Below is a small trained network, with its code and all its weights. Each question gives an input and a target symbol and asks what happens when units are switched off, that is, made to give their printed mean instead of their output.

import numpy as np


def w(rows, s, z=0):
    codes = np.array(rows[::2]) - 128.0
    scale = np.full(codes.shape[1], s)
    scale[-1] = z or s
    return codes * scale


def norm(h):
    return h / np.sqrt((h * h).mean(-1, keepdims=True) + 1e-5)


def f(y):
    return np.maximum(y, 0)


def softmax(a):
    e = np.exp(a - a.max(-1, keepdims=True))
    return e / e.sum(-1, keepdims=True)


def log_softmax(a):
    a = a - a.max(-1, keepdims=True)
    return a - np.log(np.exp(a).sum(-1, keepdims=True))


def net(x, mask):
    ids = ['αγδζθμξστψ'.index(c) for c in x.split()]
    T = len(ids)
    res = E[ids] + P[:T]
    u = 0
    for l in range(2):
        q, k, v = (norm(res) @ M[l].T for M in (Q, K, V))
        z = softmax(np.where(np.tri(T) > 0, q @ k.T / 3**0.5, -1e9)) @ v
        res = res + np.where(mask[u], z, O[l][:, -1]) @ O[l][:, :-1]
        u += 1
        y = f(norm(res) @ A[l][:, :-1].T + A[l][:, -1])
        res = res + np.where(mask[u : u + 4], y, B[l][:, -1]) @ B[l][:, :-1]
        u += 4
    return log_softmax(norm(res)[-1] @ U[:, :-1].T + U[:, -1])


Q, K, V, O, A, B = {}, {}, {}, {}, {}, {}
E = w([
[100,143,109,102,104,193],'α',
[123,114,71,88,93,142],'γ',
[50,149,188,210,194,158],'δ',
[113,54,67,141,204,78],'ζ',
[119,88,83,117,156,122],'θ',
[132,88,205,144,177,160],'μ',
[52,104,98,100,92,153],'ξ',
[101,254,185,57,41,69],'σ',
[193,68,175,162,135,92],'τ',
[131,94,92,132,162,117],'ψ',
],0.0028)
P = w([
[48,204,199,113,196,81],'0',
[2,181,110,74,192,95],'1',
[37,187,105,74,191,103],'2',
[78,188,92,73,176,127],'3',
[107,195,90,79,172,130],'4',
[133,196,93,88,158,132],'5',
[161,199,98,97,153,144],'6',
[163,185,91,87,124,139],'7',
[190,200,109,89,126,143],'8',
],0.0011)
Q[0] = w([
[165,190,54,23,32,45],'L0H0',
[211,9,254,237,163,129],'L0H0',
[129,33,6,38,79,74],'L0H0',
],0.0036)
K[0] = w([
[234,250,151,134,209,197],'L0H0',
[13,10,216,176,117,93],'L0H0',
[252,140,78,139,215,80],'L0H0',
],0.0038)
V[0] = w([
[33,46,103,120,3,65],'L0H0',
[226,202,173,189,29,171],'L0H0',
[191,189,163,249,134,105],'L0H0',
],0.0018)
O[0] = w([
[185,169,133,178,4,92,151],'L0H0',
[67,155,47,97,91,101,2],'L0H0',
[82,141,67,131,135,173,38],'L0H0',
],0.0029,0.0025)
A[0] = w([
[131,240,179,94,60,148,22],'L0N0',
[152,198,207,208,148,123,104],'L0N1',
[140,189,181,115,114,193,190],'L0N2',
[173,67,98,162,253,63,255],'L0N3',
],0.0024,0.00088)
B[0] = w([
[3,150,186,122,106,62,187],'L0N0',
[204,167,4,165,68,154,193],'L0N1',
[215,112,80,180,123,37,206],'L0N2',
[89,187,123,94,8,134,253],'L0N3',
],0.0022,0.0024)
Q[1] = w([
[231,107,206,232,86,171],'L1H0',
[48,101,209,34,130,22],'L1H0',
[242,73,243,252,225,175],'L1H0',
],0.0034)
K[1] = w([
[92,17,96,108,89,55],'L1H0',
[206,239,207,174,151,37],'L1H0',
[71,5,197,91,161,41],'L1H0',
],0.0032)
V[1] = w([
[62,130,199,162,47,243],'L1H0',
[80,166,68,192,196,55],'L1H0',
[124,2,119,179,151,93],'L1H0',
],0.0034)
O[1] = w([
[148,8,9,156,145,55,216],'L1H0',
[182,163,171,151,56,253,114],'L1H0',
[210,234,106,159,163,98,3],'L1H0',
],0.0037,0.0019)
A[1] = w([
[52,143,54,128,126,178,213],'L1N0',
[252,136,105,228,157,105,8],'L1N1',
[33,163,97,77,129,137,153],'L1N2',
[63,83,127,85,199,162,167],'L1N3',
],0.0035,0.0016)
B[1] = w([
[202,188,53,161,136,44,245],'L1N0',
[247,104,69,173,26,253,178],'L1N1',
[165,221,112,188,102,128,246],'L1N2',
[147,144,199,62,195,214,250],'L1N3',
],0.0029,0.0023)
U = w([
[157,182,20,57,236,81,3],'α',
[71,78,163,31,197,70,28],'γ',
[34,226,23,225,233,188,124],'δ',
[219,225,216,127,90,228,163],'ζ',
[18,15,61,48,72,225,25],'θ',
[84,53,226,29,242,235,225],'μ',
[250,31,40,244,47,196,195],'ξ',
[33,231,207,50,9,22,143],'σ',
[53,15,43,118,56,1,248],'τ',
[25,185,48,35,35,186,38],'ψ',
],0.0042,0.0025)

Each question gives the input, a string of symbols that net reads in full, and the target symbol t.
The units are the heads (3 rows each of Q, K, V and O) and the neurons (one row each of A and B). Each row of codes is followed by its name. A weight is (code - 128) times the scale printed after its matrix; where a second scale follows, it is the last column's (O, A, B and U).
mask holds one flag per unit, layer by layer, with each layer's heads first. A switched-off unit (its flag False) gives its mean, the last column of its rows in O or B, instead of its output. The means were averaged over made-up inputs and are rounded, as every weight is.
A unit's drop is (log p(t) with every unit on - log p(t) with that unit switched off) / (log p(t) with every unit on - log p(t) with every unit switched off).
The circuit of an input: a set's keep is (log p(t) with only the set's units on - log p(t) with every unit switched off) / (log p(t) with every unit on - log p(t) with every unit switched off). Starting from all 10 units, units are removed one at a time, each time the one whose removal leaves the highest keep (on an exact tie, the one counted first), for as long as the keep stays at least 0.8.
circuit, biggest first: the units of the circuit, biggest drop first
unit that matters most: the unit with the biggest drop
top k neurons: the k neurons with the biggest drops, biggest first
top k neurons in layer l: the k neurons of layer l with the biggest drops, biggest first
input ζ μ γ μ ζ ψ ψ, target ζ: top 3 neurons -> L0N0; L1N2; L1N3
input ζ μ γ ζ ξ, target σ: top 2 neurons in layer 1 -> L1N3; L1N1
input δ ζ γ ζ σ ζ ψ ζ, target ζ: top 2 neurons in layer 1 -> L1N2; L1N3
input δ ξ ξ ξ α, target τ: top 2 neurons -> L1N1; L0N2
input ψ γ α γ ξ ψ ξ, target μ: top neuron in layer 0 -> L0N3
input α μ δ ξ γ δ δ, target ξ: top 2 neurons -> L1N1; L0N1
input μ α α μ μ τ δ τ, target τ: top 2 neurons -> L0N3; L1N3
input ξ ψ ζ ξ, target μ: top 2 neurons in layer 0 -> L0N3; L0N1
input θ μ σ α α δ δ τ, target τ: top 4 neurons -> L0N3; L1N3; L0N2; L1N1
input α ζ ξ ξ ξ ψ, target τ: top 3 neurons in layer 0 -> L0N3; L0N2; L0N1
input γ ψ ψ σ ζ, target μ: top 2 neurons in layer 0 -> L0N1; L0N2
input γ μ γ, target σ: circuit, biggest first -> L0H0; L1H0; L0N3
input θ α ζ γ ζ ξ, target σ: top 4 neurons -> L0N0; L1N1; L1N2; L0N2
input ζ σ γ ξ ζ, target σ: circuit, biggest first -> L0N3; L1H0
input τ θ σ μ μ α, target α: circuit, biggest first -> L1N0; L0N3; L1H0; L1N1
input γ γ μ ζ ζ γ σ ψ, target σ: unit that matters most -> L1H0
input μ τ γ, target α: circuit, biggest first -> L0N3; L0N1; L1H0
input γ μ ξ ξ ξ α, target τ: top 2 neurons in layer 0 -> L0N0; L0N2
input ψ ξ ψ δ α, target μ: top 3 neurons in layer 0 -> L0N3; L0N1; L0N2
input ξ ξ μ, target ξ: unit that matters most -> L1N1
input σ ζ γ ξ α, target σ: top 2 neurons -> L0N0; L1N1
input γ ξ θ, target σ: top 2 neurons in layer 0 -> L0N3; L0N1
input ξ ζ τ, target ζ: top 2 neurons -> L0N0; L1N0
input θ τ γ γ ψ, target σ: top 2 neurons -> L0N3; L1N2
input ζ ξ γ, target σ: top 2 neurons in layer 1 -> L1N3; L1N1
input ψ γ γ, target μ: top 2 neurons in layer 1 -> L1N3; L1N0
input μ μ τ ξ, target α: top neuron in layer 0 -> L0N3
input ξ σ ψ μ μ μ μ ξ ξ, target α: top 3 neurons in layer 1 -> L1N0; L1N3; L1N2
input σ ξ δ μ, target ξ: top 2 neurons in layer 1 -> L1N3; L1N1
input μ γ μ σ γ ψ μ, target μ: top 2 neurons -> L0N3; L0N2
